Below are the code and all the weights of a small trained network. Each question names an input and a class and asks about switching units off, where a switched-off unit gives its printed mean instead of its output.

import numpy as np


def w(rows, s, z=0):
    codes = np.array(rows[::2]) - 128.0
    scale = np.full(codes.shape[1], s)
    scale[-1] = z or s
    return codes * scale


def f(y):
    return y / 2 * (1 + np.tanh(0.7978845608 * (y + 0.044715 * y**3)))


def log_softmax(a):
    a = a - a.max(-1, keepdims=True)
    return a - np.log(np.exp(a).sum(-1, keepdims=True))


def net(x, mask):
    res = np.array(x, float).reshape(1, 6) / 4 @ E
    y = f(res @ A[0][:, :-1].T + A[0][:, -1])
    res = res + np.where(mask, y, B[0][:, -1]) @ B[0][:, :-1]
    return log_softmax(res[-1] @ U[:, :-1].T + U[:, -1])


A, B = {}, {}
E = w([
[171,64,224,22,117,220,217],'x0',
[197,251,222,49,121,65,63],'x1',
[126,125,126,122,124,125,127],'x2',
[208,158,22,79,56,254,42],'x3',
[125,131,129,129,123,130,129],'x4',
[126,122,133,131,130,130,119],'x5',
],0.0044)
A[0] = w([
[84,201,47,211,126,45,37,106],'n1',
[166,220,177,93,118,92,114,54],'n2',
[186,133,68,112,126,174,95,144],'n3',
[122,120,156,141,144,107,138,130],'n4',
[142,105,184,80,115,176,169,60],'n5',
[84,117,191,147,139,81,152,121],'n6',
[151,189,174,72,133,87,89,44],'n7',
[179,224,194,75,130,80,93,66],'n8',
[172,142,79,117,119,175,103,167],'n9',
[157,169,176,79,120,82,81,51],'n10',
[132,134,124,128,125,133,137,126],'n11',
[84,112,198,149,150,51,174,163],'n12',
[129,106,184,65,135,187,163,70],'n13',
[113,92,206,157,191,1,190,139],'n14',
[95,121,178,145,141,98,141,138],'n15',
[144,100,178,63,139,181,169,62],'n16',
[155,171,149,117,122,112,128,2],'n17',
[104,142,106,135,146,115,106,120],'n18',
[134,87,103,150,124,132,148,55],'n19',
[161,167,40,50,110,235,35,163],'n20',
[107,3,29,192,137,163,199,23],'n21',
[128,96,217,55,105,204,188,81],'n22',
[97,191,60,197,121,62,81,87],'n23',
],0.0079,0.00092)
B[0] = w([
[227,114,153,92,145,76,217,239],'n1',
[68,93,103,147,176,137,133,191],'n2',
[114,156,147,137,80,140,105,177],'n3',
[126,139,126,117,114,140,120,138],'n4',
[182,131,126,121,143,98,158,166],'n5',
[134,141,132,130,86,149,94,171],'n6',
[69,101,112,136,172,139,123,183],'n7',
[41,78,102,144,208,151,123,219],'n8',
[123,139,142,133,84,134,102,171],'n9',
[75,108,103,146,163,141,130,178],'n10',
[131,122,132,130,129,126,120,128],'n11',
[144,160,132,138,60,173,80,202],'n12',
[179,131,128,117,140,93,166,171],'n13',
[135,176,126,134,19,176,58,239],'n14',
[125,137,124,122,93,137,112,154],'n15',
[172,134,137,119,137,81,168,172],'n16',
[111,110,116,133,146,133,127,136],'n17',
[145,130,135,123,133,125,137,136],'n18',
[105,126,125,131,149,128,120,135],'n19',
[127,175,148,148,16,169,58,253],'n20',
[8,94,107,134,239,140,102,232],'n21',
[209,128,132,120,149,64,186,204],'n22',
[199,121,147,100,147,95,186,202],'n23',
],0.017,0.0055)
U = w([
[140,204,148,145,17,187,57,235],'0',
[235,125,151,85,157,41,230,149],'1',
[1,68,77,155,229,155,120,3],'2',
],0.0079,0.00036)

Each question gives the input, the list of numbers given to net, and the class t.
The units are the neurons (one row each of A and B). Each row of codes is followed by its name. A weight is (code - 128) times the scale printed after its matrix; where a second scale follows, it is the last column's (A, B and U).
mask holds one flag per neuron, in row order. A switched-off neuron (its flag False) gives its mean, the last column of its row in B, instead of its output. The means were averaged over made-up inputs and are rounded, as every weight is.
A unit's drop is (log p(t) with every unit on - log p(t) with that unit switched off) / (log p(t) with every unit on - log p(t) with every unit switched off).
The circuit of an input: a set's keep is (log p(t) with only the set's units on - log p(t) with every unit switched off) / (log p(t) with every unit on - log p(t) with every unit switched off). Starting from the 12 units with the biggest drops (on a tie, the unit counted first), units are removed one at a time, each time the one whose removal leaves the highest keep (on an exact tie, the one counted first), for as long as the keep stays at least 0.8.
circuit, biggest first: the units of the circuit, biggest drop first
unit that matters most: the unit with the biggest drop
top k neurons: the k neurons with the biggest drops, biggest first
drop of u: that unit's drop, to one decimal
input [5,7,-2,-7,5,-6], class 0: unit that matters most -> n14
input [-4,-3,0,3,2,-7], class 1: circuit, biggest first -> (n14, n1)
input [-8,-8,8,-7,8,-5], class 1: top 2 neurons -> (n1, n23)
input [0,7,5,6,2,8], class 2: top 3 neurons -> (n8, n14, n2)
input [-2,2,-4,0,4,-3], class 1: top 3 neurons -> (n21, n20, n14)
input [-7,-6,-6,-4,2,0], class 1: top 2 neurons -> (n1, n23)
input [4,-2,-1,-3,7,-7], class 1: top 2 neurons -> (n20, n22)
input [-1,-5,4,-5,2,6], class 0: top 3 neurons -> (n14, n8, n12)
input [3,7,2,-5,-5,8], class 2: top 2 neurons -> (n8, n20)
input [6,7,-1,-6,-6,3], class 2: top 3 neurons -> (n8, n20, n2)
input [7,5,4,-7,6,6], class 0: top 2 neurons -> (n14, n12)
input [-8,-8,-4,-6,-3,-1], class 1: top 3 neurons -> (n1, n23, n8)
input [-1,4,4,-3,1,-1], class 2: top 2 neurons -> (n20, n8)
input [-2,8,-2,6,8,-1], class 2: circuit, biggest first -> (n8)
input [3,-1,-1,-4,-4,2], class 0: top 2 neurons -> (n1, n14)
input [2,-7,3,5,4,1], class 2: top 2 neurons -> (n21, n14)
input [-6,7,-2,-5,2,-2], class 2: top 2 neurons -> (n8, n2)
input [1,8,-4,5,6,-2], class 2: drop of n8 -> 0.1
input [4,3,5,-6,-2,-3], class 0: drop of n14 -> 0.3
input [-8,-7,1,-1,3,0], class 1: circuit, biggest first -> (n1)
input [7,8,-5,2,-2,2], class 2: drop of n10 -> 0.3
input [-5,6,-2,-3,1,-5], class 2: drop of n8 -> 0.9
